Below is a small trained network, with its code and all its weights. Each question gives an input and a target symbol and asks what happens when units are switched off, that is, made to give their printed mean instead of their output.

import numpy as np


def w(rows, s, z=0):
    codes = np.array(rows[::2]) - 128.0
    scale = np.full(codes.shape[1], s)
    scale[-1] = z or s
    return codes * scale


def f(y):
    return y / 2 * (1 + np.tanh(0.7978845608 * (y + 0.044715 * y**3)))


def softmax(a):
    e = np.exp(a - a.max(-1, keepdims=True))
    return e / e.sum(-1, keepdims=True)


def log_softmax(a):
    a = a - a.max(-1, keepdims=True)
    return a - np.log(np.exp(a).sum(-1, keepdims=True))


def net(x, mask):
    ids = ['αγδζλμξπστ'.index(c) for c in x.split()]
    T = len(ids)
    res = E[ids] + P[:T]
    r = res
    for j in range(3):
        rows = slice(3 * j, 3 * j + 3)
        q, k, v = (r @ M[0][rows].T for M in (Q, K, V))
        z = softmax(np.where(np.tri(T) > 0, q @ k.T / 3**0.5, -1e9)) @ v
        o = O[0][rows]
        res = res + np.where(mask[j], z, o[:, -1]) @ o[:, :-1]
    y = f(res @ A[0][:, :-1].T + A[0][:, -1])
    res = res + np.where(mask[3:7], y, B[0][:, -1]) @ B[0][:, :-1]
    return log_softmax(res[-1] @ U[:, :-1].T + U[:, -1])


Q, K, V, O, A, B = {}, {}, {}, {}, {}, {}
E = w([
[96,82,194,108,213],'α',
[97,168,190,126,14],'γ',
[213,124,6,84,134],'δ',
[151,188,40,204,206],'ζ',
[181,63,122,95,161],'λ',
[142,138,160,125,171],'μ',
[67,122,225,176,133],'ξ',
[109,118,186,118,73],'π',
[72,39,109,155,185],'σ',
[96,73,90,183,173],'τ',
],0.015)
P = w([
[14,188,137,60,204],'0',
[47,159,144,93,186],'1',
[81,123,162,120,173],'2',
[112,95,175,147,160],'3',
[141,69,183,170,144],'4',
[173,46,188,190,124],'5',
[205,25,197,210,107],'6',
[227,2,199,227,92],'7',
],0.0084)
Q[0] = w([
[54,88,198,178,74],'h1',
[60,201,35,154,18],'h1',
[136,223,212,81,62],'h1',
[65,93,236,183,139],'h2',
[142,223,135,149,100],'h2',
[29,131,165,223,132],'h2',
[183,250,38,127,52],'h3',
[141,217,99,80,136],'h3',
[141,30,168,109,218],'h3',
],0.012)
K[0] = w([
[134,111,245,126,34],'h1',
[41,224,163,13,136],'h1',
[31,85,84,97,70],'h1',
[196,83,184,175,61],'h2',
[35,119,154,53,83],'h2',
[195,100,198,65,41],'h2',
[89,206,27,43,199],'h3',
[56,203,80,149,117],'h3',
[222,69,157,188,54],'h3',
],0.011)
V[0] = w([
[128,19,160,12,149],'h1',
[186,186,136,169,78],'h1',
[131,72,71,162,108],'h1',
[141,174,148,164,109],'h2',
[169,65,183,143,108],'h2',
[183,162,97,160,179],'h2',
[148,185,156,127,34],'h3',
[71,113,188,169,157],'h3',
[198,62,101,104,247],'h3',
],0.011)
O[0] = w([
[20,23,53,69,125,170],'h1',
[159,204,178,209,210,68],'h1',
[49,246,172,68,31,118],'h1',
[89,177,82,233,183,119],'h2',
[108,130,65,48,163,164],'h2',
[113,97,197,174,207,91],'h2',
[103,133,59,254,94,41],'h3',
[150,62,200,155,98,255],'h3',
[149,131,153,14,239,184],'h3',
],0.0079,0.0086)
A[0] = w([
[11,104,142,188,225,161],'n1',
[150,50,149,139,140,3],'n2',
[86,132,200,198,89,14],'n3',
[32,172,190,107,135,212],'n4',
],0.012,0.0043)
B[0] = w([
[251,140,81,124,93,207],'n1',
[127,101,144,187,193,253],'n2',
[139,131,149,28,120,182],'n3',
[172,188,160,118,14,196],'n4',
],0.013,0.011)
U = w([
[194,110,164,158,55,8],'α',
[66,127,245,173,159,125],'γ',
[95,67,158,226,182,125],'δ',
[175,166,29,41,121,133],'ζ',
[196,156,28,141,75,133],'λ',
[64,80,134,104,219,143],'μ',
[80,204,195,76,36,74],'ξ',
[10,88,175,108,76,170],'π',
[148,119,39,161,161,253],'σ',
[226,154,76,150,225,117],'τ',
],0.011,0.0076)

Each question gives the input, a string of symbols that net reads in full, and the target symbol t.
The units are the heads (3 rows each of Q, K, V and O) and the neurons (one row each of A and B). Each row of codes is followed by its name. A weight is (code - 128) times the scale printed after its matrix; where a second scale follows, it is the last column's (O, A, B and U).
mask holds one flag per unit, heads first, then neurons. A switched-off unit (its flag False) gives its mean, the last column of its rows in O or B, instead of its output. The means were averaged over made-up inputs and are rounded, as every weight is.
A unit's drop is (log p(t) with every unit on - log p(t) with that unit switched off) / (log p(t) with every unit on - log p(t) with every unit switched off).
The circuit of an input: a set's keep is (log p(t) with only the set's units on - log p(t) with every unit switched off) / (log p(t) with every unit on - log p(t) with every unit switched off). Starting from all 7 units, units are removed one at a time, each time the one whose removal leaves the highest keep (on an exact tie, the one counted first), for as long as the keep stays at least 0.8.
units of the circuit, in order: the units of the circuit, biggest drop first
unit that matters most: the unit with the biggest drop
top k neurons: the k neurons with the biggest drops, biggest first
heads that matter: for each layer, one digit per head in row order, 1 if its drop is at least 0.15 and else 0, layers parted by /
input μ δ λ μ α, target τ: heads that matter	100
input ζ ξ α μ τ ζ λ α, target ζ: units of the circuit, in order	(h1; h3; n1)
input ζ δ π π δ τ α α, target μ: units of the circuit, in order	(h3)
input α ζ ζ δ α, target α: units of the circuit, in order	(n4; n1; h2)
input α α μ, target μ: heads that matter	101
input λ σ γ α, target λ: units of the circuit, in order	(n1; h3)
input δ ξ μ, target δ: heads that matter	101
input μ σ α, target π: heads that matter	111
input δ π α π ζ σ, target γ: units of the circuit, in order	(h1; n1)
input λ ξ λ ξ μ, target δ: units of the circuit, in order	(h3; n3; n2; h1)
input α π ζ ξ σ, target δ: units of the circuit, in order	(h3; n2)
input α λ δ λ π σ, target σ: units of the circuit, in order	(n1; n4; h3; h2)
input γ ξ γ λ π τ μ, target ξ: top 3 neurons	(n2; n1; n4)
input γ ζ π α, target σ: unit that matters most	n1
input λ σ ξ ζ ζ ξ λ γ, target ξ: top 2 neurons	(n2; n1)
input ξ δ τ τ α, target ξ: units of the circuit, in order	(n4; h1)
input ξ μ μ α ξ μ α, target τ: heads that matter	110
input δ σ σ λ, target μ: heads that matter	000
input σ ζ σ λ α, target ζ: heads that matter	101
input α α ζ λ α γ ζ α, target γ: unit that matters most	h1
input τ τ μ α α δ α, target α: heads that matter	110
input α ζ ξ δ τ τ, target ξ: units of the circuit, in order	(h1; n4; h3)
input ξ λ σ τ μ λ τ, target ζ: units of the circuit, in order	(h1; h3; n1)
input μ α α δ γ τ, target λ: units of the circuit, in order	(h3; n1)
input ξ α ξ λ γ ξ τ, target δ: top 2 neurons	(n4; n3)
input ξ ζ α τ, target μ: units of the circuit, in order	(h3; h1; n1)
